Below is a small trained network, with its code and all its weights. Each question gives an input and a class and asks what happens when units are switched off, that is, made to give their printed mean instead of their output.

import numpy as np


def w(rows, s, z=0):
    codes = np.array(rows[::2]) - 128.0
    scale = np.full(codes.shape[1], s)
    scale[-1] = z or s
    return codes * scale


def f(y):
    return y / 2 * (1 + np.tanh(0.7978845608 * (y + 0.044715 * y**3)))


def log_softmax(a):
    a = a - a.max(-1, keepdims=True)
    return a - np.log(np.exp(a).sum(-1, keepdims=True))


def net(x, mask):
    res = np.array(x, float).reshape(1, 6) / 4 @ E
    y = f(res @ A[0][:, :-1].T + A[0][:, -1])
    res = res + np.where(mask, y, B[0][:, -1]) @ B[0][:, :-1]
    return log_softmax(res[-1] @ U[:, :-1].T + U[:, -1])


A, B = {}, {}
E = w([
[149,137,126,183,206,66,165,218,56],'x0',
[204,103,155,247,105,164,27,165,185],'x1',
[132,130,137,56,202,206,33,167,85],'x2',
[2,103,155,144,49,92,64,184,82],'x3',
[128,144,77,125,169,12,27,61,146],'x4',
[68,121,163,199,188,169,138,44,96],'x5',
],0.009)
A[0] = w([
[90,133,129,163,165,148,144,91,113,79],'N0',
[137,145,138,150,82,75,189,86,133,74],'N1',
[123,148,113,146,190,75,168,201,63,80],'N2',
[110,124,88,159,105,97,172,116,174,89],'N3',
[79,98,142,173,89,122,86,169,116,84],'N4',
[60,178,94,8,157,101,209,104,69,9],'N5',
[196,177,107,99,159,145,164,83,148,74],'N6',
[110,112,143,141,146,135,123,108,128,67],'N7',
[151,115,164,166,93,194,148,168,137,99],'N8',
[88,141,181,184,165,160,129,62,92,94],'N9',
[128,132,85,145,150,93,90,108,132,46],'N10',
[221,121,126,164,183,150,133,116,196,99],'N11',
[82,133,165,128,96,109,104,140,106,58],'N12',
[133,122,131,107,100,141,111,99,155,67],'N13',
[193,122,103,68,91,109,108,221,145,104],'N14',
[137,139,166,87,163,139,87,142,120,58],'N15',
[114,141,112,173,74,99,209,115,153,96],'N16',
[116,166,77,132,144,69,69,88,139,81],'N17',
[115,92,120,132,110,121,121,130,92,61],'N18',
[98,110,179,195,178,152,142,90,116,107],'N19',
[110,111,170,115,110,211,218,196,109,64],'N20',
[181,161,111,106,180,157,188,87,135,60],'N21',
[24,135,155,115,74,114,97,159,97,83],'N22',
[76,111,117,91,81,159,113,85,204,73],'N23',
[132,136,128,68,85,180,115,58,174,91],'N24',
[131,141,125,50,181,204,60,155,85,80],'N25',
[162,105,134,198,82,106,132,121,154,90],'N26',
[119,148,127,144,93,73,174,113,153,91],'N27',
[142,165,97,104,91,101,134,172,157,88],'N28',
[158,153,119,87,75,101,141,177,152,80],'N29',
[133,138,95,116,158,93,94,102,137,71],'N30',
[189,133,151,207,133,166,38,174,152,13],'N31',
[126,134,132,130,110,192,174,152,125,57],'N32',
[80,141,111,164,159,152,138,117,140,71],'N33',
[126,131,80,135,174,57,79,100,140,97],'N34',
[165,137,123,187,195,86,153,190,95,53],'N35',
],0.014)
B[0] = w([
[141,116,92,102,133,122,118,105,113,160],'N0',
[128,106,143,134,181,155,99,148,122,196],'N1',
[184,162,151,181,79,188,101,121,92,224],'N2',
[118,139,134,134,172,149,105,149,127,183],'N3',
[115,94,88,141,118,94,181,195,107,198],'N4',
[34,119,76,173,87,152,130,108,254,255],'N5',
[111,105,123,127,110,92,163,191,86,201],'N6',
[143,129,112,119,126,131,134,122,133,126],'N7',
[117,160,164,112,118,87,121,101,162,202],'N8',
[165,124,62,70,126,118,111,79,110,199],'N9',
[134,133,157,113,113,97,164,111,154,151],'N10',
[84,96,94,137,103,88,160,189,95,218],'N11',
[129,113,120,143,120,110,151,164,103,156],'N12',
[137,143,146,152,110,139,128,129,119,145],'N13',
[141,108,71,86,139,126,114,59,96,222],'N14',
[138,138,144,146,170,156,129,131,128,147],'N15',
[122,114,149,119,194,154,97,140,122,224],'N16',
[145,149,194,90,122,88,155,103,140,202],'N17',
[128,131,117,148,130,117,148,136,122,127],'N18',
[139,124,83,77,130,136,106,84,110,196],'N19',
[148,159,207,89,119,62,134,103,167,231],'N20',
[110,81,98,139,111,74,143,196,90,198],'N21',
[131,99,109,135,125,87,169,200,75,219],'N22',
[186,161,132,171,88,163,118,126,100,202],'N23',
[175,164,144,190,83,170,110,123,80,219],'N24',
[128,103,163,133,235,171,104,163,114,218],'N25',
[91,127,128,137,171,174,128,133,178,196],'N26',
[118,132,139,129,167,165,125,147,131,191],'N27',
[132,125,89,105,145,128,127,82,103,167],'N28',
[145,118,80,78,136,124,113,80,92,179],'N29',
[144,131,170,117,131,98,167,128,143,162],'N30',
[44,137,95,169,114,157,149,105,228,209],'N31',
[156,146,172,112,124,78,126,112,145,165],'N32',
[142,124,110,103,127,129,129,119,117,138],'N33',
[144,148,194,83,112,94,118,121,152,214],'N34',
[170,156,145,174,81,181,111,117,91,201],'N35',
],0.015,0.013)
U = w([
[46,120,82,169,101,123,136,119,215,255],'0',
[88,97,94,146,106,49,160,209,88,84],'1',
[124,142,207,97,118,45,136,102,162,125],'2',
[160,150,137,196,61,180,120,119,92,80],'3',
[94,111,144,136,255,159,112,153,135,103],'4',
[124,111,33,74,139,101,121,51,102,88],'5',
],0.012,0.0088)

Each question gives the input, the list of numbers given to net, and the class t.
The units are the neurons (one row each of A and B). Each row of codes is followed by its name. A weight is (code - 128) times the scale printed after its matrix; where a second scale follows, it is the last column's (A, B and U).
mask holds one flag per neuron, in row order. A switched-off neuron (its flag False) gives its mean, the last column of its row in B, instead of its output. The means were averaged over made-up inputs and are rounded, as every weight is.
A unit's drop is (log p(t) with every unit on - log p(t) with that unit switched off) / (log p(t) with every unit on - log p(t) with every unit switched off).
The circuit of an input: a set's keep is (log p(t) with only the set's units on - log p(t) with every unit switched off) / (log p(t) with every unit on - log p(t) with every unit switched off). Starting from the 12 units with the biggest drops (on a tie, the unit counted first), units are removed one at a time, each time the one whose removal leaves the highest keep (on an exact tie, the one counted first), for as long as the keep stays at least 0.8.
circuit, biggest first: the units of the circuit, biggest drop first
top k neurons: the k neurons with the biggest drops, biggest first
drop when u is switched off: that unit's drop, to one decimal
input [2,7,4,-8,-4,-4], class 1: circuit, biggest first => [N11]
input [-8,4,2,-7,2,5], class 3: top 4 neurons => [N24 N23 N22 N4]
input [5,-3,-7,0,3,8], class 5: top 3 neurons => [N9 N19 N25]
input [4,-6,-4,0,7,-3], class 2: top 3 neurons => [N34 N17 N31]
input [-8,-7,-6,-1,-3,6], class 3: top 2 neurons => [N24 N23]
input [-7,-3,7,2,2,-3], class 3: top 3 neurons => [N24 N23 N16]
input [-1,-7,-7,-5,7,3], class 0: top 3 neurons => [N5 N25 N20]
input [-3,6,5,3,-4,-7], class 5: top 2 neurons => [N14 N5]
input [4,-7,-3,0,-8,-7], class 2: top 2 neurons => [N20 N32]
input [-5,-2,-1,-2,5,0], class 2: top 4 neurons => [N2 N17 N35 N34]
input [-5,-3,-4,8,-8,6], class 1: top 4 neurons => [N22 N4 N12 N34]
input [-8,6,2,-2,4,5], class 3: top 3 neurons => [N24 N5 N23]
input [7,-2,2,-2,8,-2], class 2: top 2 neurons => [N34 N17]
input [2,3,3,0,1,-2], class 0: circuit, biggest first => [N31]
input [-5,7,3,4,-8,3], class 2: top 4 neurons => [N20 N5 N8 N32]
input [-3,1,0,-3,-1,-1], class 1: top 2 neurons => [N2 N35]
input [-7,4,-4,-6,-1,0], class 3: top 4 neurons => [N24 N23 N22 N4]
input [-1,-5,1,-1,5,-3], class 0: drop when N5 is switched off => 4.4
input [6,-5,6,4,-4,-4], class 3: drop when N1 is switched off => 0.2
input [2,7,-3,0,-3,6], class 0: circuit, biggest first => [N31]
input [-7,-3,4,-3,3,-7], class 3: drop when N24 is switched off => 2.1
input [1,-7,-6,-3,-8,-7], class 2: drop when N26 is switched off => 0.1
